Each row has a name. Each piece below is followed by the name of the row it came from, unless a question asks for something else. Each question is about the rows just above it.

tud: [105  84 136 145]
Vul: [104 104 123  98]
Nugaz: [169  99 132 121]
dit: [162 108 104 123]
koni: [103 169 152 155]
lila: [162 152  76  71]
nup: [161 113 108 161]
Zofed: [162 108 136 123]
kinu: [128 104 123  98]
The one value in nup and dit:
[108]
Number of entries in [103 169]:
2
Shared by Zofed and lila:
[162]

kinu: [124 118 146 118 147 130 145 138 133 127 134 156 161 123 154 117 152  95
 133 147  93 100 140 110 124]
Vul: [121 124 139  95 121 128 139 120 137 115 125 136 121 122 127 120 137 123
 106 125 115 134 134 131 133]
koni: [127 118 161 132 124 127 149 152 113 119 135 116 148 121 145 114 124 170
 121  86 191 137 102 151 158]
tud: [121 124 139  95 121 128 139 120 137 115 125 136 121 122 127 120 137 123
 106 125 143 117 134 134 127]
Nugaz: [139 118 146 118 147 130 145 138 133 127 134 156 161 114 154 117 152  95
 133 147  93 100 140 110 124]
lila: [139 118 146 118 147 130 145 138 133 127 134 156 161 114 154 117 152 128
 106 116 149 126 136 141 148]
vobag: [106 112 142 122 146 109 141 132  97 109 128 138 130 125 148 112 138 115
 105 107 131 131 139 132 156]
Shuffled Nugaz with one entry gone: [124 133  95 161  93 133 118 110 140 114 138 127 147 130 154 146 152 100
 145 156 118 117 139 147], missing
[134]
[132 124 127 149 152 113] is in which row?
koni
which: [124 118 146 118 147 130 145 138 133 127 134 156 161 123 154 117 152  95
 133 147  93 100 140 110 124]
kinu
Count the entries of [121 124 139]:
3

koni: [137 129  69 104  79 113 104 137 125 104]
Vul: [137 129  69 121  79 113 103 127 146 108]
kinu: [161 141 105 121 160 137 138 126 135 127]
vobag: [113 125 112 160 160 137 126 126 129 160]
Which entry of Vul is missing from [103  79 129 137 146  69 108 127 113]?
[121]
Times [138] occurs in koni:
0
Number of entries in [137 129  69 104  79 113 104 137 125]:
9
Times [160] occurs in vobag:
3
Which value is in both koni and kinu?
[137]
Number of entries in [161 141 105 121 160]:
5

vobag: [ 80  93 131  99 131]
vidos: [133 155 161 141 138]
dit: [133 155 161 159 138]
kinu: [170 136 122 184 158]
nup: [182 149  74  88  91]
lila: [133 155 161 159 158]
The row with [182 149  74  88] is
nup
Count the entries of [170 136 122 184 158]:
5

nup: [ 99 124 143  92  85 149 134]
vobag: [162 153 112 100 155 102 138]
kinu: [157 124 132  93 175 167 130]
Zofed: [159  92 172 127  97  94 127]
Vul: [ 98 109 146 157 102 157 127]
zeg: [ 99  99 111  99 124 131 123]
tud: [168 157 112 105 111 100 128]
Nugaz: [145  89 151 115  90 145 120]
vidos: [150  96 143 111 171 101 121]
Times [99] occurs in zeg:
3
Which value is in both Zofed and nup?
[92]
How many entries does [ 98 109 146 157 102] have?
5
which: [ 99 124 131]
zeg
Shared by nup and Zofed:
[92]

Nugaz: [142 124  98 118 104 121 153 112 175 112 152 129  97 141 139 107  90 124
 148 133 168 129 144 175 130 101 136  93 151 108 114  93 142 111 127 180
  94 108 123 130 108 177 118]
vidos: [128 104 157 108 167 121 128 129 126 168 141 121 138 123 121 136  94 153
  83 139  88 135 158  77 116 136 108 148 151 145 121 150 139 110 146 185
 106 102 114 110  86 170 152]
lila: [142 124  98 118 104 121 153 112 175 112 152 129  97 141 139 107  90 124
 148 133 168 129 144 175 130 101 136 146 122 124 139 163 161 125 152  92
 157 121 171 150 147 104  78]
Number of entries in [128 104 157 108 167 121 128 129 126 168 141 121 138 123 121 136  94 153
  83 139  88 135 158  77 116 136 108 148 151 145 121 150 139 110 146 185
 106 102]:
38
Number of entries in [142 124  98 118 104 121 153 112 175 112 152 129  97 141 139 107  90 124
 148 133 168 129 144 175 130 101 136 146 122 124 139 163 161 125 152  92
 157 121 171 150 147]:
41
Nugaz without one entry, shuffled: [175 153  93 168 139  93 114 112 104 129 177  90  98 129 118 118 127 142
 142 136 180 124 108 175 111 152 130 108 101 130 123 144 133 124 141 112
 121 148 107 108  94 151]. Gone:
[97]

tud: [136 126 127 116  95 138 149 163  81  95]
kinu: [140 115 134 132 148 137 131  87 171 130]
koni: [140 115 134 132 148 137 131 164  85 101]
zeg: [140 115 134 132 148 137 131  92 143  88]
zeg without one entry, shuffled: [132 134 143 115 137 140 131  88  92]. Gone:
[148]
How many entries does [140 115 134 132 148 137 131  87 171 130] have?
10

dit: [184 109 119 138 120 125 119 123]
Vul: [147  71 120 102 168 139 144 138]
Zofed: [120 133 119 135 136 120 127 121]
nup: [112 147  71 120 102 167 139  72]
How many entries does [147  71 120 102 168 139 144 138] have?
8
which: [147  71 120 102 167 139]
nup

